Below is a small trained network, with its code and all its weights. Each question gives an input and a target symbol and asks what happens when units are switched off, that is, made to give their printed mean instead of their output.

import numpy as np


def w(rows, s, z=0):
    codes = np.array(rows[::2]) - 128.0
    scale = np.full(codes.shape[1], s)
    scale[-1] = z or s
    return codes * scale


def norm(h):
    return h / np.sqrt((h * h).mean(-1, keepdims=True) + 1e-5)


def f(y):
    return y / 2 * (1 + np.tanh(0.7978845608 * (y + 0.044715 * y**3)))


def softmax(a):
    e = np.exp(a - a.max(-1, keepdims=True))
    return e / e.sum(-1, keepdims=True)


def log_softmax(a):
    a = a - a.max(-1, keepdims=True)
    return a - np.log(np.exp(a).sum(-1, keepdims=True))


def net(x, mask):
    ids = ['βγδεθμξπφψω'.index(c) for c in x.split()]
    T = len(ids)
    res = E[ids] + P[:T]
    r = norm(res)
    for j in range(3):
        rows = slice(3 * j, 3 * j + 3)
        q, k, v = (r @ M[0][rows].T for M in (Q, K, V))
        z = softmax(np.where(np.tri(T) > 0, q @ k.T / 3**0.5, -1e9)) @ v
        o = O[0][rows]
        res = res + np.where(mask[j], z, o[:, -1]) @ o[:, :-1]
    y = f(norm(res) @ A[0][:, :-1].T + A[0][:, -1])
    res = res + np.where(mask[3:7], y, B[0][:, -1]) @ B[0][:, :-1]
    return log_softmax(norm(res)[-1] @ U[:, :-1].T + U[:, -1])


Q, K, V, O, A, B = {}, {}, {}, {}, {}, {}
E = w([
[108,167,105,179,133,118,116],'β',
[163,167,123,160,84,129,193],'γ',
[150,117,121,118,191,87,101],'δ',
[124,140,121,148,75,112,158],'ε',
[116,122,90,160,103,134,166],'θ',
[182,97,143,144,73,129,74],'μ',
[114,111,132,94,75,145,140],'ξ',
[130,127,91,152,82,114,145],'π',
[120,116,145,172,108,76,145],'φ',
[148,173,115,162,70,1,100],'ψ',
[102,147,181,157,103,126,109],'ω',
],0.027)
P = w([
[184,50,221,63,254,224,59],'0',
[143,155,76,124,72,62,118],'1',
[143,169,102,140,73,68,89],'2',
[157,155,106,156,86,75,85],'3',
[165,168,109,170,68,83,62],'4',
[175,170,130,182,80,77,61],'5',
[195,169,113,204,87,82,69],'6',
[187,168,114,202,87,83,70],'7',
],0.0074)
Q[0] = w([
[212,153,140,166,76,94,118],'H1',
[121,143,146,121,143,132,132],'H1',
[132,133,131,118,138,154,148],'H1',
[104,115,103,140,119,72,142],'H2',
[76,94,100,88,158,169,127],'H2',
[79,107,110,138,163,151,133],'H2',
[155,107,133,184,96,56,79],'H3',
[99,160,116,122,138,152,95],'H3',
[120,174,67,250,151,50,87],'H3',
],0.016)
K[0] = w([
[156,79,147,143,158,203,128],'H1',
[100,92,109,128,117,128,121],'H1',
[119,87,118,150,114,87,129],'H1',
[132,148,105,125,125,175,124],'H2',
[63,184,91,103,95,59,93],'H2',
[109,132,81,174,112,69,91],'H2',
[228,146,145,184,135,57,94],'H3',
[94,141,99,151,140,143,116],'H3',
[175,180,138,254,135,114,147],'H3',
],0.015)
V[0] = w([
[198,139,96,60,170,235,168],'H1',
[201,115,255,195,132,125,218],'H1',
[124,165,166,192,233,174,103],'H1',
[139,68,129,175,74,171,34],'H2',
[46,127,78,209,111,176,161],'H2',
[83,182,197,37,88,195,111],'H2',
[97,99,151,153,132,50,72],'H3',
[135,224,87,153,157,164,187],'H3',
[81,110,33,122,121,187,39],'H3',
],0.0091)
O[0] = w([
[173,121,144,87,167,221,156,151],'H1',
[114,165,94,63,149,110,142,246],'H1',
[186,195,81,190,165,115,133,180],'H1',
[154,95,38,146,107,154,33,152],'H2',
[147,91,87,157,182,88,160,87],'H2',
[60,124,102,144,176,178,127,101],'H2',
[88,50,133,142,140,113,138,149],'H3',
[127,161,147,152,131,159,90,160],'H3',
[121,164,5,118,161,134,123,58],'H3',
],0.012)
A[0] = w([
[121,157,140,202,164,75,84,195],'N1',
[98,157,131,182,1,182,205,253],'N2',
[116,198,152,52,198,124,208,128],'N3',
[107,139,66,136,28,133,229,210],'N4',
],0.0079,0.0041)
B[0] = w([
[42,120,135,117,163,202,113,209],'N1',
[90,118,214,101,226,108,13,253],'N2',
[94,125,114,166,21,126,216,197],'N3',
[131,79,170,88,254,81,37,209],'N4',
],0.0096,0.0067)
U = w([
[47,199,47,175,152,130,96,199],'β',
[185,101,90,123,19,131,78,159],'γ',
[157,151,85,227,148,96,132,124],'δ',
[98,182,100,129,59,2,78,67],'ε',
[163,218,215,114,159,126,61,80],'θ',
[53,48,175,206,138,65,151,255],'μ',
[66,131,104,29,164,117,79,44],'ξ',
[196,101,108,131,197,117,141,73],'π',
[112,177,118,98,80,129,176,252],'φ',
[54,95,139,158,155,207,109,93],'ψ',
[137,141,80,111,68,143,60,44],'ω',
],0.0079,0.0028)

Each question gives the input, a string of symbols that net reads in full, and the target symbol t.
The units are the heads (3 rows each of Q, K, V and O) and the neurons (one row each of A and B). Each row of codes is followed by its name. A weight is (code - 128) times the scale printed after its matrix; where a second scale follows, it is the last column's (O, A, B and U).
mask holds one flag per unit, heads first, then neurons. A switched-off unit (its flag False) gives its mean, the last column of its rows in O or B, instead of its output. The means were averaged over made-up inputs and are rounded, as every weight is.
A unit's drop is (log p(t) with every unit on - log p(t) with that unit switched off) / (log p(t) with every unit on - log p(t) with every unit switched off).
The circuit of an input: a set's keep is (log p(t) with only the set's units on - log p(t) with every unit switched off) / (log p(t) with every unit on - log p(t) with every unit switched off). Starting from all 7 units, units are removed one at a time, each time the one whose removal leaves the highest keep (on an exact tie, the one counted first), for as long as the keep stays at least 0.8.
circuit, biggest first: the units of the circuit, biggest drop first
most important unit: the unit with the biggest drop
k most important neurons: the k neurons with the biggest drops, biggest first
heads that matter: for each layer, one digit per head in row order, 1 if its drop is at least 0.15 and else 0, layers parted by /
drop of u: that unit's drop, to one decimal
input γ γ φ π γ β θ, target φ: most important unit	H1
input γ δ δ, target φ: heads that matter	110
input δ γ π, target θ: heads that matter	000
input π β ψ, target γ: circuit, biggest first	(H2; H1)
input γ γ γ φ, target φ: circuit, biggest first	(H1; N3)
input γ γ ξ, target φ: circuit, biggest first	(N3; H2)
input ψ φ ω, target μ: heads that matter	001
input γ γ γ ξ γ μ ε, target φ: circuit, biggest first	(H1; N3)
input θ ψ π δ, target π: heads that matter	100
input ξ γ ω δ δ δ δ, target ψ: heads that matter	110
input θ γ γ φ δ μ π ξ, target π: circuit, biggest first	(H2; H1)
input ψ ε π δ φ δ δ, target μ: heads that matter	101
input ε θ β β γ π, target ξ: heads that matter	100
input β φ μ δ ξ ω θ, target δ: circuit, biggest first	(H1)
input ω δ ε γ π δ δ, target β: 2 most important neurons	(N1; N2)
input γ θ γ φ ω, target φ: heads that matter	100
input π γ γ ω γ δ β φ, target γ: heads that matter	010
input β ψ γ θ γ β δ, target δ: circuit, biggest first	(H1; N2)
input ε γ δ γ π ξ, target ξ: circuit, biggest first	(H3; N4)
input ω β δ, target β: heads that matter	000
input ω ξ β γ δ β, target β: heads that matter	000
input γ π β, target φ: circuit, biggest first	(H1; N3)
input β ε δ θ π γ φ, target δ: heads that matter	110
input ω γ δ γ δ δ ε ε, target β: heads that matter	110
input φ θ δ δ φ φ γ, target ε: circuit, biggest first	(H1)
input γ γ φ δ β ξ, target φ: 3 most important neurons	(N3; N2; N1)
input γ δ ξ β δ γ ψ ω, target φ: drop of H3	0.0
